Below are the code and all the weights of a small trained network. Each question names an input and a class and asks about switching units off, where a switched-off unit gives its printed mean instead of its output.

import numpy as np


def w(rows, s, z=0):
    codes = np.array(rows[::2]) - 128.0
    scale = np.full(codes.shape[1], s)
    scale[-1] = z or s
    return codes * scale


def f(y):
    return np.maximum(y, 0)


def log_softmax(a):
    a = a - a.max(-1, keepdims=True)
    return a - np.log(np.exp(a).sum(-1, keepdims=True))


def net(x, mask):
    res = np.array(x, float).reshape(1, 7) / 4 @ E
    y = f(res @ A[0][:, :-1].T + A[0][:, -1])
    res = res + np.where(mask, y, B[0][:, -1]) @ B[0][:, :-1]
    return log_softmax(res[-1] @ U[:, :-1].T + U[:, -1])


A, B = {}, {}
E = w([
[248,137,95,73],'x0',
[107,157,126,97],'x1',
[113,172,132,108],'x2',
[117,150,122,105],'x3',
[53,96,1,75],'x4',
[132,121,128,134],'x5',
[136,116,132,137],'x6',
],0.0081)
A[0] = w([
[166,149,253,134,5],'neuron 0',
[59,100,165,196,36],'neuron 1',
[179,100,116,116,59],'neuron 2',
[140,133,204,112,14],'neuron 3',
[241,170,94,109,44],'neuron 4',
[115,223,137,96,198],'neuron 5',
[173,110,120,97,232],'neuron 6',
[191,162,174,150,38],'neuron 7',
[138,149,133,150,53],'neuron 8',
],0.011,0.0017)
B[0] = w([
[134,134,104,66,254],'neuron 0',
[64,169,91,149,219],'neuron 1',
[99,168,149,148,171],'neuron 2',
[161,144,56,62,184],'neuron 3',
[46,185,157,190,238],'neuron 4',
[131,137,237,73,187],'neuron 5',
[62,153,210,166,195],'neuron 6',
[140,69,2,131,211],'neuron 7',
[136,137,119,98,142],'neuron 8',
],0.008,0.0068)
U = w([
[151,84,207,79,252],'0',
[111,215,188,186,37],'1',
[187,81,69,2,63],'2',
[162,116,211,114,123],'3',
],0.0082,0.0042)

Each question gives the input, the list of numbers given to net, and the class t.
The units are the neurons (one row each of A and B). Each row of codes is followed by its name. A weight is (code - 128) times the scale printed after its matrix; where a second scale follows, it is the last column's (A, B and U).
mask holds one flag per neuron, in row order. A switched-off neuron (its flag False) gives its mean, the last column of its row in B, instead of its output. The means were averaged over made-up inputs and are rounded, as every weight is.
A unit's drop is (log p(t) with every unit on - log p(t) with that unit switched off) / (log p(t) with every unit on - log p(t) with every unit switched off).
The circuit of an input: a set's keep is (log p(t) with only the set's units on - log p(t) with every unit switched off) / (log p(t) with every unit on - log p(t) with every unit switched off). Starting from all 9 units, units are removed one at a time, each time the one whose removal leaves the highest keep (on an exact tie, the one counted first), for as long as the keep stays at least 0.8.
circuit, biggest first: the units of the circuit, biggest drop first
top k neurons: the k neurons with the biggest drops, biggest first
drop when u is switched off: that unit's drop, to one decimal
input [6,1,-3,-5,-3,-5,-1], class 1: circuit, biggest first => neuron 4
input [6,-3,-4,1,5,3,3], class 1: top 2 neurons => neuron 4; neuron 6
input [2,4,2,4,-8,1,-4], class 2: circuit, biggest first => neuron 7; neuron 0
input [8,-3,-5,3,-4,6,2], class 1: top 3 neurons => neuron 4; neuron 6; neuron 2
input [7,-2,-5,-4,2,-6,6], class 1: circuit, biggest first => neuron 4; neuron 6
input [1,0,-2,-1,-5,-7,4], class 2: circuit, biggest first => neuron 7; neuron 0; neuron 3
input [7,8,0,-5,-8,7,5], class 2: top 2 neurons => neuron 7; neuron 0
input [4,6,-3,-4,-7,2,5], class 2: drop when neuron 7 is switched off => 0.7
input [6,-7,-6,7,4,2,-7], class 3: drop when neuron 0 is switched off => 0.0
input [-1,-4,-2,0,-8,-1,5], class 2: drop when neuron 0 is switched off => 0.1
input [-3,3,7,0,-8,0,-6], class 2: drop when neuron 3 is switched off => 0.2
